[-238  128  229  273  -42    2  196  177  -22 -247 -189  -99   22  -98
    6  -93  -81  -31 -111 -252  -58 -183   70  271 -108  -30  259  137
  197  179  -22 -578  110  -70 -386  -94   19  -87  282   37  112  315
 -157  131 -333   89  -18]	<97>
[ -63 -393 -221  -58   95   14   66   29  -14   32  145  -22  -35  135
  121   -6   14  -13  212  232   52  293   14  -36  309   67  -43  311
 -125 -268  -79  400 -177  251  462  249 -235  195 -289 -151  -86    0
  218 -340  238   29   17]	<92>
[  77 -227   38  111 -194 -126   29   98   21  -87  317 -139 -440  250
 -175  106 -140  225  257  157  -67  319  -15 -360  213 -211   66  267
 -125 -272 -192  227  -15  100  247  330 -161   87  237 -176  138  376
 -343 -311  -85 -125  125]	<98>
[   0 -180 -160 -246  -69 -191  -58  148 -123  241 -277  126  295 -280
  400  -13   44  -62   53  105  -51   13  -97  236 -104 -209   72  -17
  198  284   49 -236 -273  -38  -16 -247 -343 -203 -354  411 -471 -267
  476   82  236  120 -140]	<88>
[ 313 -147  245   25 -376  -51  169  156   92   19  544  523 -199  215
 -476  265 -201 -368  333  127   89  198 -199   40  194 -225  130  430
 -271 -103 -125  323  415  120   79  673 -630  177 -135  127   17  334
 -241 -161  265  133 -144]	<92>
[ 146 -363 -246   66   -7 -173  -48  149 -356  225 -391 -146  264  -12
  631  -68  234  138   68 -101 -173  211  100  275   87 -238   37  -92
  272 -100  -89 -158 -354  -99   27  -66 -358  -76 -155 -147 -506 -193
  591  -53   30  177 -172]	<98>
[-293   93 -271    2  384  -42  173 -381  177   39  -34   82  -38  -97
  -84  -43   80  383  -30   80 -221 -171  143  219   95 -142  267 -441
  -46  198  335 -671  -47 -496 -342 -263  307 -164  482 -143  184  158
 -316   94 -109   -2  -61]	<98>
[ 292 -180 -107 -120   94 -154  103 -144   69  166  318   60  -12  170
  -75  146  135  -83  248  203 -193  311   20  -92  327 -126   -7  -33
 -278 -324   91  638   -1  -10  189  408 -352  144 -133 -378  -12   13
  -31 -312  309  256  -52]	<98>
[  13 -185  -94 -305  -40 -338 -187  126  109  240  133   -7 -112 -100
  196  393   30   -9  115   24  -34  177  235  242  152 -162  -55  111
 -431  288  -22 -186  -16  133  111 -189 -315  140 -216  166 -358 -259
  112  257  133    2   -8]	<88>
[-211  -90   24  -20 -112  -41  142 -211  151  -89  351  302 -338   12
 -496  162 -223    1   63  358  170 -100  -11 -393  259  -78  146  -30
 -232  260   22 -328   31  -26  -46   66  182   12  328  238  234  341
 -519  -34  -78 -307   56]	<98>
[-283   42  -26  162   62 -100   -1   25   25  -20 -153 -187   -1 -152
   50   47   72  348   -2  -71 -238 -118  154  155  -36 -163  233 -407
   55  171  200 -700 -122 -282 -400 -326  183 -237  389  -58  106   43
 -241  133 -263  -50   71]	<85>
[-251  -83  279  -40  174  -33  216  209  114 -291   -5 -368 -146   39
  -69 -185 -146  228  -43   50  145  105  -95 -204  -87  354  129  398
 -229 -183  -95  192   37  336  405 -204  149   50   65   25  216  286
 -294 -422 -131   30  234]	<91>
[ 170 -127  -65 -117  293   75  214  -10  185 -100  257  278  -70  260
 -407  160   52 -165  188   48   38  149  -32  -18    6  -97  -17  297
 -467 -395   34  693  131  104  337  226 -173  243    4    1  284  106
 -308 -517  371  183   70]	<88>
[ -88  115   19 -258  267 -198   39 -471  237   -4 -150 -238   34 -114
  -14 -243 -286  382  117  168 -273   38 -349   43   64   95  352 -339
  335   24  277 -139 -208 -217 -149  -83    7 -450 -245   51  144  221
 -159   15   84   58  166]	<97>
[ 124  -67 -288 -154  199  -19   63 -187   52   39  -66  119  175  -17
   -7  -15   69 -185  162  145 -232   72  -95  -57   37 -282   10  -46
  190 -190  149  473 -317  -92   15  165 -203  -95 -205   33   71  -64
  108 -265  375  161   33]	<91>
[-287  -36 -170  158   86  111  -41 -109  130 -308   54  -17 -289   66
 -194  113 -104 -124   49  -82   29 -132  172  237  115  -15  -26  124
   68  207   51 -345 -194  -63 -285   46   -9   80  158  104  287  202
 -208  207 -174 -103   77]	<91>
[-187  -20 -136 -244  147  -90   47  250  287   51  280  -90  -62 -140
 -106  147  112   93  185  287 -210  170   60 -257  -94 -201  -17  179
 -408 -172  172  492  -54  166  354 -140   21   53   58    6  188 -142
 -265 -440  309   55  205]	<97>
[-451  -44 -145  209  177   93   11  -28   -8 -265 -255 -266  -79 -119
   25 -173   50  335  -90  -13  -48 -228   76   91 -114   80  109 -312
  242  195  203 -655 -397 -256 -319 -426  300 -241  410   88  252  120
 -201   16 -336  -98   99]	<91>
[   7 -133 -133   32 -262 -274 -231  -34  -25  119  144 -127 -250  -86
   38  289   74  136  129  137 -213   52  198 -127  209 -334  -17 -404
   -1  296   92 -414 -311 -224 -339  -57 -147 -128  247   -8  -97  -47
 -143  262 -165 -130    7]	<88>
[-440 -113    9 -288  240 -113  203  203   56   62 -162 -151  280 -340
  227  -72   70   36 -160  288  108  -32   93 -307  -30  191   82  145
 -320  104   44   36 -130  378  425 -542  344   27 -107  186 -117 -225
   94 -327  116  -46  161]	<85>
[  29 -351  -51   -7  -30   22    4   -6 -163  -35 -140   98  160   79
  -20   66  -65 -214  140  134  137   85 -111 -178  170    0    8   22
   77 -161  -90  258 -323  239  174  132 -165  -12 -361  217  -48  -72
  191 -256  194  -79  114]	<85>
[-471 -125 -221  -61   86  -45 -143 -236   52   46  -29   -7  105 -298
   12  226  101 -106  -55  255   49 -270  263   51  301  174  -35 -602
 -113  545  337 -631 -427  -73 -391 -360  217  -89  -60  168    0 -329
   40  370  -83 -183   58]	<85>
[-382 -207  -13  -13  -11  -74  131  302   -4  -77   68 -264 -188 -106
  115  -94    2  311  -12  290   89  105   80 -398   10   61   51  271
 -212    9  -90  -73 -134  222  393 -281  236   52  290   18    8  125
 -148 -366 -155 -150  122]	<98>
[ -42   18  -35   97  127  -33   -8 -468  175 -279   41   57 -407  225
 -445  147 -298  104   75 -115  -26  -95   23   35  198 -144  172 -122
   89  105    6 -439 -101 -220 -349  105   94  -81  280  123  396  451
 -541  211 -207 -243  168]	<91>
[  66   85  225 -112 -398 -371 -136 -195  239   22  482 -198 -398  -84
 -333  263 -264   18  232  355 -270  139  -75 -540  344 -194  122 -255
  -19  198  101   44  -86   -9 -260  293 -161 -190   50  -46  182  255
 -507  159  -83 -152  197]	<97>
[ 115 -123 -117  146  -95  -28 -194 -107   46 -186   30   87 -315  239
 -148  296 -195 -203  213 -295  -55   58  106  439  164 -278  -12  198
  159   91 -119 -257 -125  -66 -323  317 -437   76  -94  151   82  200
  -70  355  -58  -63   37]	<91>
[-183 -165  -14  201 -100  -63   51   89  -82   15  -14 -209  -78  -58
  118 -211   34  554  133  157 -171   72 -126   51   18  -26  258 -326
  218    0  158 -500 -172 -303 -146  -94  -57 -311  300 -146   -4  204
 -112 -130 -212   32  -61]	<92>
[-243 -184 -264  124  353  144  200 -420  -69 -126 -231  -48  120   53
   81 -355   -7  202    6  148  -15  -69 -108  138  231  230  180 -272
  371  -74  192 -243 -363 -249 -107   34  117 -169    2 -173  130  216
  114 -150  -49   56  -58]	<92>
[  25 -184  221   47   77  157  265  120  -24 -305  -13  122  102  174
 -261  -78 -134 -405   42   -7  263   39 -192  -91   16  240   36  472
  -69 -301 -144  564   15  395  291  251 -184  163 -287  174  205  214
  -40 -455  172  137  104]	<97>
[ 124 -350  319  196 -557  -80   47  588 -162  -42  326  149 -203  151
  -32  225 -105 -296  202  -20  239  250    6   96  155  -43    3  644
 -244   -3 -357   47  270  387  209  412 -625  288 -136  105 -265  193
   82  -77  -45   68 -138]	<92>
[-165   93   14  -64  252  156  176 -141  370 -247  243  512 -244  122
 -655  184 -226 -101  111  -73  173 -200  -84  436 -113  -28  175  226
 -354  171  160 -296  308 -144 -151    8  -49   76  165  434  416  313
 -568   37  129    5   17]	<88>
[ 132  118 -353 -261  315 -130 -136 -835  424   -3  251  267 -227  159
 -382  419 -248 -389  243  -17 -266   19  147  305  523 -278   15 -127
  -13  147  204   81 -119 -178 -396  467 -242   92 -341  -31  273  104
 -213  482  302  -55  115]	<97>
[  61 -335 -144 -207  162  -32  165 -140  -88  160 -139  372  280   30
  147  -26  -64 -198   76  103  181   93 -117  259  218   39  118  200
  -29   -9  -68   28  -51  137  275   92 -300   75 -500  224 -333  -63
  415 -108  358   90 -151]	<92>
[-177 -381  -89   76 -122   -6  -38  270 -312  -39 -264 -217  194 -146
  407 -149  161  -76  -40  148  151    8    8  -38   34  200 -107  -38
  210  125  -25  -80 -509  148   75 -199 -171  -60 -195  139 -290 -195
  467 -133  -74   75  -65]	<88>
[ 360  -77  384 -115 -199 -224  173    9   -4   91  233  199  163   58
 -233  247  -66 -486  119   98   15  150  -97 -211  268  -18  104   72
 -285 -123  -64  538  222  271   43  411 -404  110 -348  -22  -81   56
  -63 -159  244  216   -4]	<85>
[-207   -8  262  -78  151   28  313   43   55 -187  -39  -94  229 -144
 -112 -236  -29 -155 -105  206  131  -94 -186 -209  -24  408  132   60
  -73  -35  128  275  -43  221  134 -111   90  -56 -138   78  165  108
  -90 -372   57  200   76]	<97>
[-275 -109  215  103 -167   20  137  199  129 -210  372 -105 -344   21
 -315  -76 -149  235  137  303  124   51 -159 -222   35  224  131  137
 -200   29   66  -73   66   63  108   59  -12  -32  263   35  266  366
 -453 -275 -170  -30   65]	<98>
[  -4  -40   61 -166  -49 -148   10  155  220   78  278   67 -102    0
 -173  256 -126  -11  286  137 -134  207  -42   -8   63 -212  123  237
 -310 -107   28  266  159  164  169  171 -243   44 -165   69   61   28
 -209 -157  251   28  138]	<85>
[ 240 -141 -209   66  171  -56  -43 -364   93  -37   91  214 -269  367
 -212  262 -113   11  244 -233 -119  145   96  455  284 -284   91   19
  -51 -117  -25 -145   25 -241 -199  369 -345  112   11 -108  101  251
 -170  178   61   20  -33]	<98>
[ 131 -154  420  227 -134   46  273  153 -165 -273  -28   83   95  165
 -285   -6  -67 -354  -44  -92  224  -23 -106 -200   60  164  110  179
  -66 -198 -172  239   85  260   13  218 -140   90    2   67  149  281
 -173 -324  -86  114   42]	<97>
[-128  -81  114 -150   57 -194   31    7  -43   44 -211 -221  208 -248
  248 -133   48  105  -91  102   -1  -62  -78  100  -14  252  116 -280
   56  265  173 -280 -230  -33 -114 -359  -76 -223 -173  136 -204 -110
  160   58  -54  170  -34]	<91>
[  -1  -51    1  129  -92  -35  -42 -105  176 -222  347 -178 -493  207
 -383   54 -163  261  284  159 -166  152 -115 -210  119 -117   72  -51
   32 -155   88  122 -137 -164 -103  299 -130 -102  289 -127  416  412
 -543 -172 -116  -56  161]	<88>
[ 252 -150  -30  -58  -61  -89  173   57   94  170  451  397   -3  135
 -199  323  113 -386  233  107  -68  215  124  118  307 -241    1  258
 -450 -151   -1  444  293   83  125  497 -470  321 -111 -202  -74   20
  -34 -160  347  245 -170]	<92>
[  26 -167  134  264 -148   62  243  714 -212 -112 -110  220   73   61
   73   98  170 -196  -25 -307  123   18  166  254 -304 -315   55  621
 -216 -110 -285  -94  262  153  129  -55 -253  243  320  166 -143   99
   35 -296  -56  181 -147]	<88>
[ 138  -48 -185 -243   62 -133  -22 -407  115   76  102   92   62  -69
 -137   48  -39 -198  172  333 -192   35 -161 -229  225 -138   12 -319
  174   35  239  366 -372 -131 -135  212 -209 -187 -276   74   76  -31
   -4  -67  313   83   42]	<91>
[-252 -284  235  -19 -183   -1  105  636 -184  -73 -173  -36  256 -239
  160  -57   80 -128  -84  113  293  -41  -74 -131 -251  193    9  269
 -164  102  -94  -27 -130  419  312 -415  -76   -9 -149  463 -210 -195
  191 -344   30   42   41]	<97>
[-472 -166 -192  -45  248    6  -85 -122  -29 -102 -453 -152  124 -212
  205 -115  -58  269 -106   -3   85 -214   23  235  -50  161  130 -299
  222  337  150 -789 -473  -73 -162 -605  250 -267  -58  392  -32 -121
  115  175 -147 -198  125]	<97>
[-191 -432 -415   61  276  216 -151 -642   88 -273   -3  286 -414  420
 -372  127 -384   71  231    4  317   -5  -48  337  451  135   18   13
  122   55  -47 -462 -384  -64  -17  223  -54   71 -221  319  264  291
 -120  211   11 -422  130]	<92>
